Below is a small trained network, with its code and all its weights. Each question gives an input and a class and asks what happens when units are switched off, that is, made to give their printed mean instead of their output.

import numpy as np


def w(rows, s, z=0):
    codes = np.array(rows[::2]) - 128.0
    scale = np.full(codes.shape[1], s)
    scale[-1] = z or s
    return codes * scale


def norm(h):
    return h / np.sqrt((h * h).mean(-1, keepdims=True) + 1e-5)


def f(y):
    return np.maximum(y, 0)


def log_softmax(a):
    a = a - a.max(-1, keepdims=True)
    return a - np.log(np.exp(a).sum(-1, keepdims=True))


def net(x, mask):
    res = np.array(x, float).reshape(1, 2) / 4 @ E
    u = 0
    for l in range(3):
        y = f(norm(res) @ A[l][:, :-1].T + A[l][:, -1])
        res = res + np.where(mask[u : u + 4], y, B[l][:, -1]) @ B[l][:, :-1]
        u += 4
    return log_softmax(norm(res)[-1] @ U[:, :-1].T + U[:, -1])


A, B = {}, {}
E = w([
[165,156,37,136,3],'x0',
[225,107,91,253,162],'x1',
],0.0077)
A[0] = w([
[94,136,96,130,56,14],'L0N0',
[153,140,102,91,68,8],'L0N1',
[124,163,13,67,124,3],'L0N2',
[255,29,101,191,249,73],'L0N3',
],0.0087,0.0069)
B[0] = w([
[125,106,171,102,51,145],'L0N0',
[110,96,188,117,71,142],'L0N1',
[221,154,89,99,22,144],'L0N2',
[125,82,10,232,52,255],'L0N3',
],0.011,0.0069)
A[1] = w([
[138,149,37,64,145,2],'L1N0',
[9,108,207,210,159,105],'L1N1',
[147,142,139,223,156,229],'L1N2',
[190,53,43,214,142,64],'L1N3',
],0.011,0.0077)
B[1] = w([
[255,202,93,65,169,128],'L1N0',
[154,157,29,55,252,179],'L1N1',
[154,181,42,110,176,228],'L1N2',
[63,187,78,132,228,255],'L1N3',
],0.012,0.0096)
A[2] = w([
[147,196,7,99,41,210],'L2N0',
[171,161,116,72,46,113],'L2N1',
[83,21,243,27,218,255],'L2N2',
[115,110,149,57,124,14],'L2N3',
],0.012,0.0058)
B[2] = w([
[121,81,253,68,86,251],'L2N0',
[180,40,155,167,98,165],'L2N1',
[133,233,35,156,201,193],'L2N2',
[105,160,72,103,142,140],'L2N3',
],0.013,0.016)
U = w([
[197,38,232,81,34,196],'0',
[103,224,95,134,226,245],'1',
[119,84,109,246,178,3],'2',
],0.013,0.0072)

Each question gives the input, the list of numbers given to net, and the class t.
The units are the neurons (one row each of A and B). Each row of codes is followed by its name. A weight is (code - 128) times the scale printed after its matrix; where a second scale follows, it is the last column's (A, B and U).
mask holds one flag per neuron, layer by layer. A switched-off neuron (its flag False) gives its mean, the last column of its row in B, instead of its output. The means were averaged over made-up inputs and are rounded, as every weight is.
A unit's drop is (log p(t) with every unit on - log p(t) with that unit switched off) / (log p(t) with every unit on - log p(t) with every unit switched off).
The circuit of an input: a set's keep is (log p(t) with only the set's units on - log p(t) with every unit switched off) / (log p(t) with every unit on - log p(t) with every unit switched off). Starting from all 12 units, units are removed one at a time, each time the one whose removal leaves the highest keep (on an exact tie, the one counted first), for as long as the keep stays at least 0.8.
units of the circuit, in order: the units of the circuit, biggest drop first
k most important neurons: the k neurons with the biggest drops, biggest first
top k neurons in layer l: the k neurons of layer l with the biggest drops, biggest first
drop when u is switched off: that unit's drop, to one decimal
input [0,3], class 2: units of the circuit, in order => L0N3
input [0,5], class 2: 3 most important neurons => L0N3, L2N2, L1N1
input [4,2], class 0: 4 most important neurons => L2N2, L2N0, L0N3, L1N1
input [8,4], class 0: 2 most important neurons => L2N0, L2N2
input [0,4], class 2: top 3 neurons in layer 2 => L2N2, L2N0, L2N3
input [0,1], class 2: drop when L2N2 is switched off => 0.4
input [2,-6], class 0: drop when L1N3 is switched off => 0.7
input [-2,6], class 2: drop when L1N3 is switched off => -0.6
input [-1,6], class 2: drop when L2N2 is switched off => 0.6
input [-1,3], class 2: 2 most important neurons => L0N3, L2N2
